x =
 25  -21   20   21    9    0    4   -1    4    3   -5  -24  -26   21  -49
 18  -22   17   15    9   -1    2   -1    2    1   -7  -17  -18   21  -48
 38   -5   21   36    4    0    8    0   11   10    0  -42  -50    9  -29
 25    5   12   24    0    1    5    1    7    6    4  -28  -32   -1   -4
The 1st entry, reading row by row is 25
The largest entry in the last column: -4
The 3rd smallest entry -> -48
Read off the 2nd entry on the main diagonal.
Answer: -22
Read off the entry just left of the smallest entry.
Answer: -42
The bottom entry of the column that holds the smallest entry: -32
Read off the entry just right of -7.
Answer: -17
The smallest entry in the first column is 18
The entry just right of the largest entry -> -5
Read off the first entry on the diagonal from the top-right corner.
Answer: -49
The 2nd entry in reading order: -21
The entry just right of 10 -> 0
The largest entry in the last row is 25
Read off the entry just right of 20.
Answer: 21
Read off the second-last entry, reading row by row.
Answer: -1
Read off the first entry in the row that holds the largest entry.
Answer: 38
Read off the 3rd entry on the diagonal from the top-right corner.
Answer: -50
Read off the entry just right of 12.
Answer: 24
The entry directly above -18 is -26
Read off the fifth entry, reading row by row.
Answer: 9
The entry directly below -42 -> -28
The entry directly above 12 is 21

((5, 4, 4, 5, 7, 6, 3, 3), (6, 5, 3, 2, 4, 3, 6, 4), (4, 5, 3, 2, 1, 5, 5, 3), (5, 6, 5, 4, 6, 5, 3, 6), (4, 5, 3, 2, 2, 4, 6, 4), (5, 2, 5, 4, 8, 5, 3, 6), (2, 6, 3, 6, 7, 4, 3, 5), (5, 4, 3, 4, 3, 4, 6, 4), (5, 4, 4, 4, 4, 3, 5, 3), (6, 6, 4, 4, 6, 2, 2, 6))
Find the entry just right of the smallest entry.
A: 5
Find the maximum.
A: 8
Find the entry just left of the largest entry.
A: 4
Find the entry just left of the smallest entry.
A: 2
Find the entry just right of the largest entry.
A: 5
The first entry in reading order is 5

arr = 563  102  486  505  646  787  358  628  313  413  589  217  640   86
The third largest entry is 640
The 4th entry from the end is 589
The first entry from the right: 86
The third entry from the left -> 486

469	356	-363	-399	-259	-277
-621	-567	-755	-75	-4	-18
-651	-991	-359	-48	509	430
-546	-464	-262	248	481	39
Counting starts at 1.
The entry at row 1, column 3: -363
The entry directly above -546: -651
Give the bottom-right entry.
Answer: 39
Give the entry at row 2, column 2.
Answer: -567
The entry directly below the smallest entry: -464
The entry directly below 469 is -621
The entry in the bottom-left corner: -546
The entry in the top-right corner is -277
The entry in row 3 and column 3: -359
Give the top entry of the column that holds the largest entry.
Answer: -259
